[[-14 -20]
 [ 13  26]
 [ 11 -13]
 [ 25  22]
 [-25  31]
 [ 27  16]
 [ 13   1]
 [ -8 -28]
 [ -4  31]
 [ 22  30]]
:
[[ 13  26]
 [ 25  22]
 [ 27  16]
 [ -8 -28]
 [ 22  30]]

[[  0  -9  -7   7   0  41   0 -10  26  35]
 [  4  -3  -2  -1 -14  -3   0  -4   4   1]]
:
[[  4  -3  -2  -1 -14  -3   0  -4   4   1]]

[[-14  27]
 [ -5  39]]
:
[[-5 39]]

[[ 17  40  10  -5  -8  -2  -6   2  -1 -31]
 [ -5  28 -35  -1  14  -4  11  21   1   1]
 [ 18 -10 -34   3   7   4   3  31  -3  -2]
 [-23  10 -16   6  -3  -7   1   9  -8  36]
 [ -2  14  23   1  25  10  11 -16   6 -16]
 [-21  -4   4 -16 -16  -1  -8  -3   4 -22]
 [ -5  21 -11 -12   9   3   0 -11 -24  -7]]
:
[[ -5  28 -35  -1  14  -4  11  21   1   1]
 [-23  10 -16   6  -3  -7   1   9  -8  36]
 [-21  -4   4 -16 -16  -1  -8  -3   4 -22]]

[[  2   1  -5 -11   9   1  -2   1   2   7   0   1   0]
 [ -4  17   4   0   1  -1   5  -1   7   1  17  -1   2]
 [ -4   2   1  -8  11  -2  -2  -3   4   9   2  -2  -1]
 [  2   6   0  10   0   2   5   5   6   1   6   2   3]
 [  4 -11  -6   1  -3   2  -2   2  -5  -2 -10   1  -1]
 [ -2  -8   8  18 -13   0   0  -1  -3  -9  -7   0   0]
 [  2 -31  -2   1   2   1  -8   1   1   2 -31   0  -1]]
:
[[ -4  17   4   0   1  -1   5  -1   7   1  17  -1   2]
 [  2   6   0  10   0   2   5   5   6   1   6   2   3]
 [ -2  -8   8  18 -13   0   0  -1  -3  -9  -7   0   0]]

[[ 31 -14  -6   9]
 [ -8  -4  -3   4]
 [  5  -6  -4   0]
 [-25  17  -3  27]
 [ 15  -8  -5   6]
 [ -5  -4  -3   1]
 [  0  -5  -3   0]
 [-20 -20 -11 -16]]
:
[[ -8  -4  -3   4]
 [-25  17  -3  27]
 [ -5  -4  -3   1]
 [-20 -20 -11 -16]]
